Here is a tiny trained network, its code and every weight. The questions are about switching its units off for an input and a target symbol, where a switched-off unit gives its printed mean instead of its output.

import numpy as np


def w(rows, s, z=0):
    codes = np.array(rows[::2]) - 128.0
    scale = np.full(codes.shape[1], s)
    scale[-1] = z or s
    return codes * scale


def f(y):
    return np.maximum(y, 0)


def softmax(a):
    e = np.exp(a - a.max(-1, keepdims=True))
    return e / e.sum(-1, keepdims=True)


def log_softmax(a):
    a = a - a.max(-1, keepdims=True)
    return a - np.log(np.exp(a).sum(-1, keepdims=True))


def net(x, mask):
    ids = ['ΠΣΩαβδθλμ'.index(c) for c in x.split()]
    T = len(ids)
    res = E[ids] + P[:T]
    u = 0
    for l in range(2):
        r = res
        for j in range(2):
            rows = slice(4 * j, 4 * j + 4)
            q, k, v = (r @ M[l][rows].T for M in (Q, K, V))
            z = softmax(np.where(np.tri(T) > 0, q @ k.T / 4**0.5, -1e9)) @ v
            o = O[l][rows]
            res = res + np.where(mask[u + j], z, o[:, -1]) @ o[:, :-1]
        u += 2
        y = f(res @ A[l][:, :-1].T + A[l][:, -1])
        res = res + np.where(mask[u : u + 4], y, B[l][:, -1]) @ B[l][:, :-1]
        u += 4
    return log_softmax(res[-1] @ U[:, :-1].T + U[:, -1])


Q, K, V, O, A, B = {}, {}, {}, {}, {}, {}
E = w([
[139,92,176,117,122,139,145],'Π',
[105,70,111,161,138,113,148],'Σ',
[126,181,139,181,114,173,112],'Ω',
[168,119,93,171,146,125,85],'α',
[150,180,186,109,77,126,104],'β',
[106,5,129,87,84,85,71],'δ',
[106,83,163,58,108,132,126],'θ',
[188,133,115,193,101,170,106],'λ',
[113,155,156,102,133,130,87],'μ',
],0.02)
P = w([
[140,124,32,106,18,115,205],'0',
[102,214,204,149,73,26,123],'1',
[175,165,61,131,154,242,69],'2',
[43,92,156,189,2,56,118],'3',
[87,120,211,110,238,74,148],'4',
[219,176,77,93,186,203,7],'5',
],0.0091)
Q[0] = w([
[83,189,117,124,46,130,93],'0.h1',
[121,102,181,141,123,145,151],'0.h1',
[84,92,108,151,82,178,49],'0.h1',
[135,112,111,151,7,84,11],'0.h1',
[108,159,239,105,76,16,244],'0.h2',
[186,80,139,202,87,48,119],'0.h2',
[72,209,219,145,153,229,139],'0.h2',
[142,69,223,10,111,67,83],'0.h2',
],0.012)
K[0] = w([
[142,140,101,136,168,211,169],'0.h1',
[85,113,86,121,147,115,144],'0.h1',
[130,125,148,116,190,143,24],'0.h1',
[137,89,98,136,184,193,84],'0.h1',
[98,166,144,99,50,122,238],'0.h2',
[122,91,67,200,99,38,171],'0.h2',
[101,199,135,111,96,248,100],'0.h2',
[87,113,162,18,90,72,140],'0.h2',
],0.014)
V[0] = w([
[37,124,147,166,153,101,137],'0.h1',
[195,137,56,195,212,88,122],'0.h1',
[210,156,139,116,76,48,149],'0.h1',
[94,154,125,162,116,173,101],'0.h1',
[222,96,173,196,147,103,173],'0.h2',
[162,132,162,126,72,109,141],'0.h2',
[172,51,255,43,159,150,66],'0.h2',
[45,154,146,132,138,108,126],'0.h2',
],0.0085)
O[0] = w([
[170,76,192,104,91,67,202,93],'0.h1',
[210,131,112,144,144,131,172,35],'0.h1',
[133,120,200,185,254,88,105,141],'0.h1',
[146,162,93,126,52,83,135,99],'0.h1',
[67,61,154,153,159,220,131,77],'0.h2',
[82,111,104,149,100,93,162,174],'0.h2',
[159,146,151,193,73,180,79,253],'0.h2',
[171,144,184,83,72,73,75,113],'0.h2',
],0.0088,0.0056)
A[0] = w([
[120,106,55,153,88,31,254,3],'0.n1',
[147,58,58,93,172,181,199,164],'0.n2',
[159,117,109,59,198,100,81,246],'0.n3',
[141,109,182,142,104,51,67,131],'0.n4',
],0.0072,0.004)
B[0] = w([
[172,254,133,152,36,158,93,171],'0.n1',
[90,84,40,131,104,90,139,177],'0.n2',
[134,38,160,51,46,100,148,183],'0.n3',
[141,139,68,174,208,162,228,255],'0.n4',
],0.0095,0.0082)
Q[1] = w([
[91,28,105,175,26,178,105],'1.h1',
[89,160,132,182,1,82,109],'1.h1',
[24,21,177,105,90,147,146],'1.h1',
[121,110,127,90,49,180,45],'1.h1',
[122,82,69,140,59,59,84],'1.h2',
[85,146,127,113,55,82,77],'1.h2',
[113,127,77,84,215,150,222],'1.h2',
[173,111,46,112,188,184,155],'1.h2',
],0.0096)
K[1] = w([
[247,30,133,125,125,153,119],'1.h1',
[110,85,114,103,132,202,47],'1.h1',
[173,46,142,112,89,85,141],'1.h1',
[227,142,131,49,100,161,71],'1.h1',
[171,60,127,145,116,153,89],'1.h2',
[200,134,71,93,123,215,98],'1.h2',
[82,101,135,156,174,74,199],'1.h2',
[129,75,151,128,121,18,180],'1.h2',
],0.012)
V[1] = w([
[188,134,139,33,138,109,86],'1.h1',
[178,102,86,99,157,160,119],'1.h1',
[78,102,87,108,146,100,98],'1.h1',
[129,111,120,196,96,88,74],'1.h1',
[169,125,146,199,120,116,111],'1.h2',
[146,110,195,169,6,57,179],'1.h2',
[97,76,115,177,100,142,118],'1.h2',
[147,100,160,97,131,207,145],'1.h2',
],0.012)
O[1] = w([
[92,130,137,95,116,1,134,44],'1.h1',
[124,121,57,161,211,92,160,162],'1.h1',
[176,158,153,100,196,122,157,215],'1.h1',
[158,93,215,140,94,148,172,230],'1.h1',
[170,111,146,92,129,175,174,141],'1.h2',
[106,188,169,84,218,158,88,220],'1.h2',
[78,152,127,51,174,148,193,255],'1.h2',
[73,102,98,83,187,185,75,85],'1.h2',
],0.009,0.0088)
A[1] = w([
[60,71,128,24,128,74,57,115],'1.n1',
[125,202,61,104,97,2,153,2],'1.n2',
[214,180,46,162,71,235,18,65],'1.n3',
[136,191,208,185,101,29,73,109],'1.n4',
],0.0077)
B[1] = w([
[83,172,78,220,62,84,123,253],'1.n1',
[198,103,71,92,123,55,59,198],'1.n2',
[122,126,158,119,22,70,207,238],'1.n3',
[114,5,131,134,109,139,109,210],'1.n4',
],0.012,0.0041)
U = w([
[170,110,170,221,161,131,69,254],'Π',
[45,43,188,35,179,18,216,141],'Σ',
[151,180,109,30,123,110,122,142],'Ω',
[162,117,83,118,170,104,109,112],'α',
[120,89,149,42,96,86,153,44],'β',
[117,57,45,2,74,251,60,91],'δ',
[73,146,110,160,136,96,103,115],'θ',
[110,114,104,121,128,115,165,15],'λ',
[135,75,139,89,151,65,91,105],'μ',
],0.0064,0.007)

Each question gives the input, a string of symbols that net reads in full, and the target symbol t.
The units are the heads (4 rows each of Q, K, V and O) and the neurons (one row each of A and B). Each row of codes is followed by its name. A weight is (code - 128) times the scale printed after its matrix; where a second scale follows, it is the last column's (O, A, B and U).
mask holds one flag per unit, layer by layer, with each layer's heads first. A switched-off unit (its flag False) gives its mean, the last column of its rows in O or B, instead of its output. The means were averaged over made-up inputs and are rounded, as every weight is.
A unit's drop is (log p(t) with every unit on - log p(t) with that unit switched off) / (log p(t) with every unit on - log p(t) with every unit switched off).
The circuit of an input: a set's keep is (log p(t) with only the set's units on - log p(t) with every unit switched off) / (log p(t) with every unit on - log p(t) with every unit switched off). Starting from all 12 units, units are removed one at a time, each time the one whose removal leaves the highest keep (on an exact tie, the one counted first), for as long as the keep stays at least 0.8.
circuit, biggest first: the units of the circuit, biggest drop first
k most important neurons of layer l: the k neurons of layer l with the biggest drops, biggest first
heads that matter: for each layer, one digit per head in row order, 1 if its drop is at least 0.15 and else 0, layers parted by /
input δ δ Π μ α β, target β: circuit, biggest first : (1.n3 1.h2)
input μ Π δ α, target Σ: heads that matter : 01 / 10
input θ δ Π λ, target δ: heads that matter : 01 / 01
input δ δ δ Ω, target Σ: heads that matter : 01 / 10
input θ θ δ δ Π, target Π: circuit, biggest first : (0.n4 1.h2 1.h1)
input θ β δ μ, target Σ: heads that matter : 01 / 11
input Ω μ λ μ, target λ: circuit, biggest first : (1.h1 1.h2 0.h1 1.n3)
input Σ θ θ Π, target θ: heads that matter : 10 / 11
input β Σ Σ δ β β, target β: 2 most important neurons of layer 0 : (0.n4 0.n3)
input δ Σ θ δ, target θ: circuit, biggest first : (1.h1 0.h1 1.n1 0.h2)
input α Σ δ Ω μ, target Π: circuit, biggest first : (0.n4 1.h2 0.h2)
input δ Σ Ω, target Ω: circuit, biggest first : (0.h2 0.h1 1.h2)
input α Σ δ θ Π, target Π: circuit, biggest first : (0.n4 0.h2 1.h2 1.h1)
input λ Π μ δ Σ, target Π: circuit, biggest first : (1.h1 0.h2)
input β λ δ β, target Σ: heads that matter : 01 / 10
input μ δ α β, target α: circuit, biggest first : (1.h1 0.h2 0.h1 1.n2)
input θ Σ λ θ, target λ: heads that matter : 11 / 11
input Π Σ α, target α: circuit, biggest first : (0.n4 1.h1 0.h2 0.h1)
input Π δ δ λ, target Σ: circuit, biggest first : (1.h1 0.h2)
input δ μ Σ θ, target Ω: circuit, biggest first : (0.h1 1.h2 0.h2)
input θ Σ θ β μ, target Π: heads that matter : 10 / 11
input Σ δ Σ, target δ: 2 most important neurons of layer 0 : (0.n1 0.n4)
input θ Ω Σ Π, target Ω: circuit, biggest first : (0.h1 0.n1 1.h2 0.h2)
input Σ δ α θ β, target Π: heads that matter : 01 / 01
input δ δ Σ Π, target Ω: heads that matter : 10 / 01
input Ω α Σ μ δ, target Π: heads that matter : 01 / 00
input Π θ Σ δ Π Σ, target δ: heads that matter : 11 / 10
input Π Σ θ λ δ, target Π: 2 most important neurons of layer 0 : (0.n3 0.n2)
